Below are the code and all the weights of a small trained network. Each question names an input and a target symbol and asks about switching units off, where a switched-off unit gives its printed mean instead of its output.

import numpy as np


def w(rows, s, z=0):
    codes = np.array(rows[::2]) - 128.0
    scale = np.full(codes.shape[1], s)
    scale[-1] = z or s
    return codes * scale


def norm(h):
    return h / np.sqrt((h * h).mean(-1, keepdims=True) + 1e-5)


def f(y):
    return np.maximum(y, 0)


def softmax(a):
    e = np.exp(a - a.max(-1, keepdims=True))
    return e / e.sum(-1, keepdims=True)


def log_softmax(a):
    a = a - a.max(-1, keepdims=True)
    return a - np.log(np.exp(a).sum(-1, keepdims=True))


def net(x, mask):
    ids = ['Δβεζηθλμξτφ'.index(c) for c in x.split()]
    T = len(ids)
    res = E[ids] + P[:T]
    q, k, v = (norm(res) @ M[0].T for M in (Q, K, V))
    z = softmax(np.where(np.tri(T) > 0, q @ k.T / 2**0.5, -1e9)) @ v
    res = res + np.where(mask[0], z, O[0][:, -1]) @ O[0][:, :-1]
    y = f(norm(res) @ A[0][:, :-1].T + A[0][:, -1])
    res = res + np.where(mask[1:13], y, B[0][:, -1]) @ B[0][:, :-1]
    return log_softmax(norm(res)[-1] @ U[:, :-1].T + U[:, -1])


Q, K, V, O, A, B = {}, {}, {}, {}, {}, {}
E = w([
[133,142,87,139,180,170,91,102,72,177],'Δ',
[170,84,105,173,181,214,161,126,50,145],'β',
[131,177,127,145,250,57,100,108,114,109],'ε',
[173,90,47,80,149,168,78,189,188,30],'ζ',
[175,131,129,202,190,117,169,142,61,144],'η',
[28,120,139,87,136,65,187,105,100,58],'θ',
[150,116,91,167,71,83,98,54,69,105],'λ',
[106,95,135,70,166,131,89,39,171,170],'μ',
[155,82,162,52,132,55,169,88,125,180],'ξ',
[116,163,129,36,102,118,113,116,107,198],'τ',
[129,180,168,148,100,148,99,67,122,176],'φ',
],0.02)
P = w([
[178,165,190,17,183,185,102,70,2,44],'0',
[161,147,179,52,169,137,127,81,42,44],'1',
[176,139,168,79,149,116,122,62,73,63],'2',
[149,125,136,116,148,110,124,81,85,112],'3',
[125,117,117,130,136,112,144,59,98,126],'4',
[112,113,108,159,132,109,136,90,125,143],'5',
[93,91,93,174,125,99,128,106,135,148],'6',
[87,82,91,185,112,95,127,108,156,158],'7',
[63,68,82,197,97,79,140,139,179,158],'8',
[54,57,64,196,95,97,129,157,189,175],'9',
[28,43,48,223,88,102,131,161,210,205],'10',
],0.012)
Q[0] = w([
[78,47,117,119,136,77,167,35,24,164],'head 1',
[253,155,207,61,45,133,79,98,193,76],'head 1',
],0.029)
K[0] = w([
[139,146,168,120,4,106,124,109,218,235],'head 1',
[220,184,183,58,167,207,109,108,50,72],'head 1',
],0.028)
V[0] = w([
[93,187,152,134,7,135,104,131,112,109],'head 1',
[102,109,247,53,68,96,175,147,150,252],'head 1',
],0.017)
O[0] = w([
[107,208,124,141,118,156,222,14,118,142,97],'head 1',
[147,172,248,2,141,133,99,120,12,170,254],'head 1',
],0.009,0.0068)
A[0] = w([
[85,68,164,88,155,248,48,77,214,127,129],'neuron 1',
[101,129,79,127,30,137,77,121,113,199,164],'neuron 2',
[168,8,101,68,161,50,139,132,110,169,3],'neuron 3',
[93,130,138,104,100,138,159,172,128,32,164],'neuron 4',
[139,197,130,203,191,168,35,86,123,176,94],'neuron 5',
[158,101,155,212,208,104,154,149,103,172,165],'neuron 6',
[184,150,99,127,95,83,120,166,24,127,106],'neuron 7',
[158,188,228,149,94,169,134,93,127,117,84],'neuron 8',
[67,106,94,139,102,54,191,147,143,153,202],'neuron 9',
[212,15,116,70,63,205,226,165,142,147,197],'neuron 10',
[117,188,65,120,140,107,201,103,134,180,118],'neuron 11',
[91,150,119,214,98,166,118,155,128,65,52],'neuron 12',
],0.017,0.0058)
B[0] = w([
[103,91,43,93,125,80,186,122,142,186,173],'neuron 1',
[146,79,151,178,149,124,62,145,176,121,182],'neuron 2',
[147,65,168,115,113,194,211,72,147,163,206],'neuron 3',
[85,106,176,125,128,73,172,182,135,150,175],'neuron 4',
[42,98,201,88,119,115,62,94,95,113,244],'neuron 5',
[155,127,181,113,208,108,151,134,63,175,228],'neuron 6',
[157,113,59,162,69,127,103,113,183,81,223],'neuron 7',
[101,152,119,204,128,129,153,194,183,188,255],'neuron 8',
[113,92,176,129,167,155,4,103,101,133,229],'neuron 9',
[63,154,104,156,179,207,92,172,198,27,163],'neuron 10',
[135,39,144,100,72,101,125,182,131,107,228],'neuron 11',
[164,200,93,118,37,153,137,116,112,171,201],'neuron 12',
],0.02,0.0095)
U = w([
[71,107,62,94,158,139,153,27,118,195,8],'Δ',
[105,148,78,88,156,160,105,184,157,91,123],'β',
[190,106,121,185,181,98,132,161,68,154,64],'ε',
[165,145,107,168,86,108,103,78,145,61,207],'ζ',
[114,129,123,173,190,255,134,157,69,112,68],'η',
[111,155,157,84,252,37,67,81,154,31,255],'θ',
[68,103,87,137,73,178,65,56,36,105,117],'λ',
[150,95,161,91,148,179,180,8,194,107,131],'μ',
[206,170,147,12,93,168,91,182,153,108,134],'ξ',
[76,235,169,143,123,150,124,79,162,158,171],'τ',
[49,108,181,148,105,94,157,162,142,102,133],'φ',
],0.0066,0.004)

Each question gives the input, a string of symbols that net reads in full, and the target symbol t.
The units are the heads (2 rows each of Q, K, V and O) and the neurons (one row each of A and B). Each row of codes is followed by its name. A weight is (code - 128) times the scale printed after its matrix; where a second scale follows, it is the last column's (O, A, B and U).
mask holds one flag per unit, heads first, then neurons. A switched-off unit (its flag False) gives its mean, the last column of its rows in O or B, instead of its output. The means were averaged over made-up inputs and are rounded, as every weight is.
A unit's drop is (log p(t) with every unit on - log p(t) with that unit switched off) / (log p(t) with every unit on - log p(t) with every unit switched off).
The circuit of an input: a set's keep is (log p(t) with only the set's units on - log p(t) with every unit switched off) / (log p(t) with every unit on - log p(t) with every unit switched off). Starting from the 12 units with the biggest drops (on a tie, the unit counted first), units are removed one at a time, each time the one whose removal leaves the highest keep (on an exact tie, the one counted first), for as long as the keep stays at least 0.8.
circuit, biggest first: the units of the circuit, biggest drop first
most important unit: the unit with the biggest drop
top k neurons: the k neurons with the biggest drops, biggest first
drop of u: that unit's drop, to one decimal
input τ η ε θ ε Δ ξ Δ β, target ξ: circuit, biggest first	head 1
input ε μ ε θ, target μ: circuit, biggest first	neuron 3; head 1
input λ φ Δ Δ τ ε β, target τ: circuit, biggest first	head 1; neuron 8; neuron 11
input Δ ζ η Δ θ ε θ λ λ η, target λ: circuit, biggest first	head 1; neuron 9; neuron 12
input θ μ φ Δ, target φ: circuit, biggest first	head 1; neuron 11; neuron 8
input ξ ζ θ τ ζ θ τ Δ, target τ: top 2 neurons	neuron 8; neuron 11
input μ ξ λ ζ, target β: circuit, biggest first	neuron 10; neuron 1
input θ β θ μ ε τ μ, target τ: circuit, biggest first	head 1; neuron 8; neuron 11
input ε θ ξ ε ε η λ ε, target λ: circuit, biggest first	head 1; neuron 12; neuron 8; neuron 9
input Δ λ λ φ Δ, target φ: circuit, biggest first	head 1; neuron 11; neuron 8; neuron 9
input τ β Δ η η ε ζ τ Δ ε, target τ: top 2 neurons	neuron 8; neuron 11
input Δ Δ μ, target Δ: top 2 neurons	neuron 1; neuron 11
input φ θ Δ ξ, target μ: top 3 neurons	neuron 3; neuron 5; neuron 4
input ε Δ φ θ β, target φ: circuit, biggest first	head 1; neuron 11; neuron 8; neuron 9
input Δ Δ ε Δ β θ θ η, target θ: most important unit	neuron 6
input φ θ τ Δ θ θ φ θ τ θ, target τ: drop of neuron 11	0.2
input τ Δ Δ ξ Δ, target ξ: drop of neuron 9	0.2
input Δ Δ Δ Δ ζ Δ Δ ξ λ, target ξ: drop of neuron 3	0.0
input ξ Δ ε Δ Δ ξ, target ξ: top 2 neurons	neuron 5; neuron 7
input ζ θ Δ β, target θ: drop of neuron 3	0.1
input φ Δ Δ Δ ε Δ θ Δ, target θ: top neuron	neuron 5
